Below is a small trained network, with its code and all its weights. Each question gives an input and a class and asks what happens when units are switched off, that is, made to give their printed mean instead of their output.

import numpy as np


def w(rows, s, z=0):
    codes = np.array(rows[::2]) - 128.0
    scale = np.full(codes.shape[1], s)
    scale[-1] = z or s
    return codes * scale


def f(y):
    return y / 2 * (1 + np.tanh(0.7978845608 * (y + 0.044715 * y**3)))


def log_softmax(a):
    a = a - a.max(-1, keepdims=True)
    return a - np.log(np.exp(a).sum(-1, keepdims=True))


def net(x, mask):
    res = np.array(x, float).reshape(1, 4) / 4 @ E
    y = f(res @ A[0][:, :-1].T + A[0][:, -1])
    res = res + np.where(mask, y, B[0][:, -1]) @ B[0][:, :-1]
    return log_softmax(res[-1] @ U[:, :-1].T + U[:, -1])


A, B = {}, {}
E = w([
[44,62,98,181,163],'x0',
[117,149,119,114,114],'x1',
[100,204,164,255,138],'x2',
[185,124,63,246,56],'x3',
],0.0076)
A[0] = w([
[16,88,170,84,206,103],'n1',
[83,137,175,94,180,44],'n2',
[105,153,221,184,106,72],'n3',
[94,204,209,201,132,83],'n4',
[132,157,162,174,141,1],'n5',
[151,102,67,83,124,69],'n6',
[170,24,67,40,89,118],'n7',
[138,178,255,58,202,24],'n8',
[187,138,108,143,69,105],'n9',
[190,198,199,76,141,129],'n10',
[108,157,182,163,116,120],'n11',
[200,112,70,161,76,116],'n12',
],0.0074,0.0017)
B[0] = w([
[104,161,71,125,114,252],'n1',
[79,128,71,179,155,178],'n2',
[87,114,156,82,97,185],'n3',
[63,100,178,76,90,242],'n4',
[63,150,163,106,112,145],'n5',
[44,147,180,106,103,155],'n6',
[40,109,161,104,84,255],'n7',
[1,222,86,158,153,253],'n8',
[61,152,81,139,164,192],'n9',
[161,130,68,167,146,226],'n10',
[126,116,153,85,108,166],'n11',
[8,168,58,172,120,222],'n12',
],0.0087,0.004)
U = w([
[77,156,3,204,141,3],'0',
[112,127,73,160,122,229],'1',
[117,115,121,140,108,250],'2',
[90,97,239,82,17,59],'3',
[212,87,180,121,197,90],'4',
],0.0082,0.0041)

Each question gives the input, the list of numbers given to net, and the class t.
The units are the neurons (one row each of A and B). Each row of codes is followed by its name. A weight is (code - 128) times the scale printed after its matrix; where a second scale follows, it is the last column's (A, B and U).
mask holds one flag per neuron, in row order. A switched-off neuron (its flag False) gives its mean, the last column of its row in B, instead of its output. The means were averaged over made-up inputs and are rounded, as every weight is.
A unit's drop is (log p(t) with every unit on - log p(t) with that unit switched off) / (log p(t) with every unit on - log p(t) with every unit switched off).
The circuit of an input: a set's keep is (log p(t) with only the set's units on - log p(t) with every unit switched off) / (log p(t) with every unit on - log p(t) with every unit switched off). Starting from all 12 units, units are removed one at a time, each time the one whose removal leaves the highest keep (on an exact tie, the one counted first), for as long as the keep stays at least 0.8.
circuit, biggest first: the units of the circuit, biggest drop first
unit that matters most: the unit with the biggest drop
top k neurons: the k neurons with the biggest drops, biggest first
drop of u: that unit's drop, to one decimal
input [5,-6,-8,7], class 3: unit that matters most => n7
input [-5,4,7,6], class 3: circuit, biggest first => (n4 n3)
input [4,-1,-5,3], class 3: circuit, biggest first => (n7 n10)
input [-5,-5,-8,-8], class 0: top 4 neurons => (n8 n10 n2 n1)
input [2,7,-4,-7], class 0: circuit, biggest first => (n8 n1)
input [4,-2,8,-6], class 3: top 2 neurons => (n4 n3)
input [1,-2,-8,5], class 3: top 2 neurons => (n7 n6)
input [1,2,6,-8], class 0: top 3 neurons => (n8 n2 n1)
input [-2,3,7,-8], class 0: top 2 neurons => (n8 n2)
input [-3,7,8,-8], class 0: top 4 neurons => (n8 n2 n10 n1)
input [-4,-5,6,4], class 3: drop of n12 => -0.1
input [6,6,8,-3], class 3: drop of n4 => 0.3
input [0,-3,-6,0], class 3: drop of n7 => 0.6
input [5,-5,-3,-7], class 0: unit that matters most => n1
input [-3,2,-6,-7], class 0: drop of n1 => 0.1
